Below is a small trained network, with its code and all its weights. Each question gives an input and a class and asks what happens when units are switched off, that is, made to give their printed mean instead of their output.

import numpy as np


def w(rows, s, z=0):
    codes = np.array(rows[::2]) - 128.0
    scale = np.full(codes.shape[1], s)
    scale[-1] = z or s
    return codes * scale


def norm(h):
    return h / np.sqrt((h * h).mean(-1, keepdims=True) + 1e-5)


def f(y):
    return y / 2 * (1 + np.tanh(0.7978845608 * (y + 0.044715 * y**3)))


def log_softmax(a):
    a = a - a.max(-1, keepdims=True)
    return a - np.log(np.exp(a).sum(-1, keepdims=True))


def net(x, mask):
    res = np.array(x, float).reshape(1, 5) / 4 @ E
    u = 0
    for l in range(3):
        y = f(norm(res) @ A[l][:, :-1].T + A[l][:, -1])
        res = res + np.where(mask[u : u + 6], y, B[l][:, -1]) @ B[l][:, :-1]
        u += 6
    return log_softmax(norm(res)[-1] @ U[:, :-1].T + U[:, -1])


A, B = {}, {}
E = w([
[100,38,97,173,108,33,64,58,119,53],'x0',
[103,188,124,147,139,188,136,164,49,113],'x1',
[181,183,121,139,174,138,1,100,94,77],'x2',
[216,143,163,170,62,117,58,106,111,155],'x3',
[119,189,210,131,102,108,114,80,194,123],'x4',
],0.0041)
A[0] = w([
[232,169,203,127,119,97,44,12,186,87,101],'L0N1',
[176,25,65,175,103,171,132,129,132,125,43],'L0N2',
[62,118,72,95,121,121,158,63,175,83,63],'L0N3',
[125,116,85,199,28,87,151,136,3,120,50],'L0N4',
[173,216,99,140,165,178,57,100,22,101,2],'L0N5',
[178,84,17,110,149,135,129,197,101,165,17],'L0N6',
],0.0044,0.0024)
B[0] = w([
[131,133,26,94,108,107,144,128,3,195,254],'L0N1',
[111,101,124,155,172,128,114,59,47,134,149],'L0N2',
[123,165,199,156,236,111,115,146,144,139,150],'L0N3',
[116,24,121,71,80,229,135,101,214,91,176],'L0N4',
[142,227,159,154,34,150,146,192,169,40,217],'L0N5',
[120,124,61,27,139,74,95,47,128,172,162],'L0N6',
],0.005,0.0034)
A[1] = w([
[143,137,181,111,94,125,226,95,147,231,220],'L1N1',
[89,93,180,143,191,72,151,139,127,92,37],'L1N2',
[109,238,135,155,175,187,149,216,90,109,252],'L1N3',
[220,184,180,180,93,169,113,195,77,151,56],'L1N4',
[183,140,95,127,77,81,91,114,133,254,24],'L1N5',
[87,97,161,86,219,49,132,117,110,186,51],'L1N6',
],0.0051,0.0022)
B[1] = w([
[102,202,213,161,115,124,178,228,87,95,203],'L1N1',
[78,62,161,186,144,67,36,112,157,84,137],'L1N2',
[180,157,7,188,28,117,127,254,107,62,255],'L1N3',
[131,136,119,135,168,108,124,190,148,2,195],'L1N4',
[2,99,49,123,101,221,150,158,99,71,160],'L1N5',
[103,78,52,170,171,133,120,209,118,46,155],'L1N6',
],0.0054,0.0055)
A[2] = w([
[59,119,194,107,49,128,217,186,150,226,213],'L2N1',
[94,114,154,45,145,154,146,182,54,119,150],'L2N2',
[92,135,144,131,23,6,81,1,101,161,137],'L2N3',
[153,83,52,63,118,93,49,49,68,247,105],'L2N4',
[58,68,203,98,197,77,214,133,111,125,148],'L2N5',
[150,73,94,120,105,134,126,34,39,123,1],'L2N6',
],0.0046,0.0016)
B[2] = w([
[239,241,159,143,100,103,74,117,114,34,255],'L2N1',
[155,149,23,196,108,138,125,108,196,128,213],'L2N2',
[194,206,45,122,175,210,217,145,109,145,188],'L2N3',
[170,83,51,94,120,197,134,40,22,170,216],'L2N4',
[134,158,133,176,112,109,19,69,62,148,206],'L2N5',
[184,148,131,92,161,253,178,79,156,198,186],'L2N6',
],0.005,0.0026)
U = w([
[126,59,181,113,83,193,125,109,200,114,49],'0',
[160,92,50,80,152,197,142,52,77,172,195],'1',
[153,167,249,148,114,102,134,91,163,131,108],'2',
[46,58,128,165,210,36,85,108,147,104,189],'3',
[161,218,100,157,71,131,144,199,98,65,197],'4',
[110,122,172,69,135,124,114,118,161,203,2],'5',
[124,122,108,47,191,146,178,168,198,167,30],'6',
[104,120,197,57,159,133,124,115,152,196,6],'7',
],0.012,0.0045)

Each question gives the input, the list of numbers given to net, and the class t.
The units are the neurons (one row each of A and B). Each row of codes is followed by its name. A weight is (code - 128) times the scale printed after its matrix; where a second scale follows, it is the last column's (A, B and U).
mask holds one flag per neuron, layer by layer. A switched-off neuron (its flag False) gives its mean, the last column of its row in B, instead of its output. The means were averaged over made-up inputs and are rounded, as every weight is.
A unit's drop is (log p(t) with every unit on - log p(t) with that unit switched off) / (log p(t) with every unit on - log p(t) with every unit switched off).
The circuit of an input: a set's keep is (log p(t) with only the set's units on - log p(t) with every unit switched off) / (log p(t) with every unit on - log p(t) with every unit switched off). Starting from the 12 units with the biggest drops (on a tie, the unit counted first), units are removed one at a time, each time the one whose removal leaves the highest keep (on an exact tie, the one counted first), for as long as the keep stays at least 0.8.
units of the circuit, in order: the units of the circuit, biggest drop first
unit that matters most: the unit with the biggest drop
top k neurons: the k neurons with the biggest drops, biggest first
top k neurons in layer l: the k neurons of layer l with the biggest drops, biggest first
drop of u: that unit's drop, to one decimal
input [4,4,-7,6,-1], class 0: unit that matters most => L0N4
input [3,-6,2,-3,4], class 3: top 4 neurons => (L1N6; L0N3; L0N5; L0N6)
input [1,-8,-7,-1,-1], class 3: units of the circuit, in order => (L1N3; L2N5)
input [2,-5,8,-7,-7], class 3: top 4 neurons => (L0N1; L1N6; L0N3; L0N4)
input [-3,-3,2,-8,-5], class 6: top 2 neurons in layer 0 => (L0N2; L0N1)
input [3,5,-1,6,4], class 1: top 3 neurons in layer 0 => (L0N1; L0N4; L0N3)
input [1,-3,3,-4,3], class 3: top 3 neurons => (L1N6; L0N3; L0N5)
input [-4,-6,-8,-1,5], class 2: top 2 neurons => (L1N3; L0N1)
input [5,-4,-8,3,0], class 2: top 3 neurons => (L1N3; L0N1; L2N1)
input [6,3,3,8,-1], class 1: top 2 neurons in layer 1 => (L1N3; L1N1)
input [2,-1,6,-1,-5], class 1: top 3 neurons in layer 0 => (L0N6; L0N2; L0N3)
input [0,-1,0,-7,-2], class 3: drop of L0N5 => 0.1
input [4,8,-5,-6,-3], class 3: drop of L0N5 => 0.5
input [3,7,-8,0,-6], class 1: drop of L1N3 => 0.3
input [6,-1,7,7,4], class 1: unit that matters most => L0N1
